(in the rows, 128 means zero)
Rows lie near named flat spaces through zero. A row that begins with a name and a colon came from that space; any other row is followed by the name of its block's space that it lies nearest.
z411-z269: [100  90 107 117 139 153 131  99  61 229 103  72 100 158  85 109 140 127
 209 165 138 185]
z343-z446: [164  92 138  79  72 153  87 160  93 110  65 118 144  94 152  83 111 143
 120 179 130 136]
z145-z699: [104 147 120  73 118  89  93 158  75 159 179 130 102 101 129  94  98 132
 115  91  91 117]
[125 107 136 122 106 122 125 127 125 111 131 111 137 120 117 135 153 156
 123 112 117 102] : z411-z269
z173-z798: [150 142 126 122 104 143 115 114 120 142 149 154 103 101 105 128 138 110
 122 121 145 158]
[ 63 132 115 124 108  89 174 108 169 170 147 102 139 103 150 160 102 133
 130 140 192 101] : z173-z798
z411-z269: [136 182 111 152 171 145 128 132 148 142 120 162 114 122 153 128  93  75
 131 155 155 167]
[ 89 119 123  90 156  81 134 166  91 152 160 128 103  98 123 115  79 126
  91 104 158  97] : z145-z699
z439-z64: [ 62 126  70 109 164  93 139 172 123 197  88  79 124 161 119  94  32 156
 161 186 119 146]
[ 79 122  80  95 112 127 144 175 162 143  85 109 122 161 147 119  51 168
 141 168 121 167] : z439-z64
[ 94 117 108 136  79 129  93 106 121 100 154 162  85 124 104 143 149 126
 113 141 151 172] : z173-z798
z145-z699: [ 95 123 107 120 151 105 131 148 100 134 148 110  95  89 139 105  97 130
 102  98 150  90]
z342-z733: [172 141 134 152 119 179 111 167 134 117 183 111  75 141 112 159 162 132
 127 126  92 113]
[135 162 111 139 166 148 116 137 137 137 118 162 110 127 156 127 100  81
 129 151 149 156] : z411-z269
[149 133 143 126 109 102 131 139 166  61 150 148 158 114 146 136 129 142
  89  94 107  77] : z411-z269
z121-z246: [190 122 140 116 125 189  67 131 185 140 135 148  95 111 139 175 142 108
 134 132  64 122]
[ 84 123 167  80 150 136  85 135 153 161  88 176 142 131 123 147 121 115
 114 153 130 156] : z343-z446
[132 125 114 189 145 117 150 138 161 115 138 124 104  68 140 143 125 165
  92 101 119  91] : z145-z699
[107 156 111 126 119 115 138 100  81 131  93  86  90 109 152 101 147 117
 166  81  92  95] : z145-z699
z716-z634: [171 133 130  88 125  83  69 131  96 110 135 137 138  66 136 107 170 113
 197  61 135 167]
[ 62 138 122 206 127 119 200 124 153  84  52 111 123 123 161 127 126 134
 124 118  94  94] : z439-z64
z342-z733: [ 77 138 105  99 150 102 121  25 131 131 142 118 197 110 128 125  80  81
 170 115 123  95]
z716-z634: [115  69 139  75 181 216 150 127 123 175 105  88  99 136 179 119 164  88
  79 148 196 104]
z237-z314: [129 112 112 126  89 137 139 120 127 118 128 137 136 165 110 114 115 141
 123 124 122 101]
[121 157 104 137 117  86 145 105 171 160 153 150 142  99 117 123 135 125
 122 120 148 123] : z173-z798
z343-z446: [155 177 105 146 135 107 125 122 124 107 136 104 148 145 114 133  85 163
 186 116 188 125]
[168 101 145 162  90 156 118 128 148 105 144 149 158  93 147 134 115 167
 142 115 124 136] : z716-z634
z173-z798: [ 52 150 130 161 144 171  75  73 115 109 146 169 124 185  94  88 124 101
  84 124  86 185]
[148 106 128 123 116 121 122 129 122 128 150 142 124 144 125 130 157 130
 116 137 120 126] : z173-z798
[111 121 124 122 123 145 128 113 112 160 123 105 115 144 103 117 133 140
 161 139 135 145] : z411-z269
[ 65 164  99 127 151 103 150 121 103 148 121 115  85 176 106 129 174  95
 111 124 136 100] : z716-z634
[161 120 128 137  94 139 104 157 148 130 179 128 135 101 123 151 122 157
 106 133 126 175] : z145-z699
[147 101 123 132 105 104 149 166 134 156 134 111 108  99 156 159 158 143
 132 154 149 108] : z173-z798
[ 43 138 115 109 127 137 155 143 161 138  74 157 121  87 113  44  99 157
 130 113 147 217] : z439-z64
[170 174 123 126 124 141 116 147 140 129 183  91 124 116  90 177 158 120
 161 107  70  85] : z342-z733
[155 142 140 145 191 155 172  90 141 252 139 102 155 155 162  93 120  80
 147 116 109 120] : z173-z798
z237-z314: [131 126 133 123 115 124 129 125 124 132 112 134 137 144 137 121 123 129
 117 128 131 116]
[194 145  56 106 157 136 145 134  96 128 158 118 161 104 130 131  97 143
 110 115 151 109] : z343-z446
z121-z246: [168 102 147 135 133 153 112 130 170 148  95 127 139  83 165 141 141 119
 159  98  61 145]
[147 184 130 137 161 142 115 153 174 106 140 188 122 118 175 139  89  78
 101 134 148 140] : z411-z269

Each name stands for a flat space through zero: a line, a plane or more. A row that begins with a name and a colon came from that space; any other row is followed by the name of the space it lies nearest, among the names in its block.
z956-z914: [117 107  88 187 150 165 153 102 154 141 107  99 121  94 144 191 101  84
 162 139  90 110]
z285-z694: [127 131 119 101 138  71 162  74 185 183 111 133 173 158  73  86  95 182
 140  91 109  87]
z229-z726: [ 73 131 103 135 135  97 176 112 133 182 145 137 107 112 134 120  86 147
 175 126 154 145]
z10-z909: [127 124 122 135 111 143 143  85  98 110 103 140 117 140 125 106 123 190
 131 157 141 158]
z980-z288: [104 130 131 121  99  75  83  88  67 140 122 136 168 159 143 136 122 106
 105 155 118 120]
z720-z169: [169  99 127 184 136 178 156  72 135 159 123 120 159 127 202 161 131  63
 130 106 130 122]
[134 147 134 125 155  73 146  97 191 178 135 142 170 152 120 100  60 193
 103  73 129 102] : z285-z694
[102 181 149  97 135 111  41 132 101  56 105 114 128 103 132  86 147 112
 112 200 151 110] : z720-z169
z229-z726: [163 129 155 141  89 156  79  91  75  93 103 133 181 139 146  71 164 199
 132 125 126  71]
z980-z288: [110 134 116 129 142 144 137 103 147  99 136 149 138 137 113 117 157 121
 155 129 131 109]
z922-z482: [157 136 132 161  87 232 148  94 180 117 123 189 170 136 118 129  90 181
  79 122 139  85]
[117 117 177 150  85  96  76 117  78 132 126 174 159 125 157 129 101  96
 154  99 122 129] : z980-z288
z800-z386: [116 121 129  92 133 135 115 148 152 104 134 134 128 118 147 119 128 146
 112 150 130 123]
z962-z760: [125 124 103 151 100 118 133 114 134 152 110 123 116 148 150 154  92 153
 143  64 146 138]
[ 74 111 111 116 141 141 165  96 135 192 181 120  92 116 136 116 123 140
 128 150 175 179] : z229-z726
z285-z694: [151  82  79 110 166  97 118 118 107 171 105  72 109  82  69 180 126 136
 173 115 123 125]
[134 136 124 131 102 155 145 131 156 106 132 153 126 146 129 133 117 129
 110 121 124 113] : z922-z482
z800-z386: [105 142 131  94 137 124 113 151 160 115 126 130 129 144 135 124 134 130
  98 155 142  99]
[163 123 133  41  96 133 152  94 134 113 148  85 180 105 123  98 123 124
 139 217 107 138] : z956-z914
z975-z444: [102 117 172 201 132 168 222 197  40 160 112 116 110 100 126 182 122  85
 131 143 137 103]
[144 135 153 142 132 101 146 117 143 131 128 134 118 127 135 123 132 153
 100 126 130 118] : z975-z444
z720-z169: [177 146 134 122  88  83 168 166 164 144 104  80 126  94 195  66 102 160
  85 121 113 116]
[133 185 158 134 138 103  97 171 127 129 128 226 143 172 165  94 125 149
  30  81 124 107] : z285-z694
z10-z909: [123 150 128 119 147 124 103 197 165 150 161 119 160 115 142 167 123  43
 113  81 126 106]
[155 132 160 140 114 131 139 117 168 110 124 144 101  88 129 114 150 117
 153 101 142 108] : z980-z288
[119  93 186 113 154  26 127 151  92 173 168  43 116 107 157 170 210  70
 202 103 128 208] : z922-z482
[109 129 117 105 153 130 155 158 164 155 162 130  86 125 130 162 127  51
 128 155 134 174] : z229-z726
[121 154  88 165 183 152 177 166 154 148 137 119  81 148 171 205 118 147
 159  61 181 166] : z956-z914
[146 133 126 133 111 127 119 104 110 124 115 133 136 136 125 105 127 177
 138 102 129  95] : z229-z726
z956-z914: [166 117  90 210 150 140 136 116 134 157 106  88 108  67 125 182 121  82
 159 144  82  80]
[ 35 155  81  98 106 157 180 149 118 139 155  69  51  75 138 168 167  79
 143 115 187 189] : z975-z444
[146 170  69 164 123 152 151 159 178 191 139 118 179 105 136 105 145  43
 106 146 188  55] : z720-z169
z81-z589: [ 81 132 110 138 157  92 103  95 142 157 133 150 189  97 151 122 116  36
 117  95 108 133]
z81-z589: [112 137 102 138 110  97  99  82 126 178 154 118 140 107 146 125  97 105
 136 131 120 138]
z119-z157: [151 141 175 154 185  98 158 148  92 128 191 134 121 166 107  81 152 136
 140 163 152 147]
[135 123 118 133 137 121 121 148 143 138 118 128 127 118 131 132 108  97
 117 107 125 114] : z10-z909
[ 55 107 105 186 167 124  99 128  98 139  94 138 130 135 119  84 171 136
 113  99  88  84] : z956-z914
[140  97 153 134 128 144 109 121 151  93 145 145 133 164 138 126 126 129
 134 166 100  94] : z285-z694
[134 124  90 117 173 148 144 187 142 109 128 130 136 141 120 144 127 147
 135 164 125 144] : z980-z288
[154 131 132 133 117 129  98 105  95 101 105 138 177 129 147 107 143 154
 114 125 106  85] : z229-z726
[172 138 147 172 133  87 123 118 144 195 157 124 165 127 204 100 129 121
 113 165 138 210] : z962-z760
[133 135 135 173 127 125 138 107 101 146 120 132 126 127 121 140 140  95
 156 125 128 136] : z800-z386
z922-z482: [126 144  91 125 141 148 110 121 112 117 118 152 116 137 120  98  98 130
 123 134 128 106]
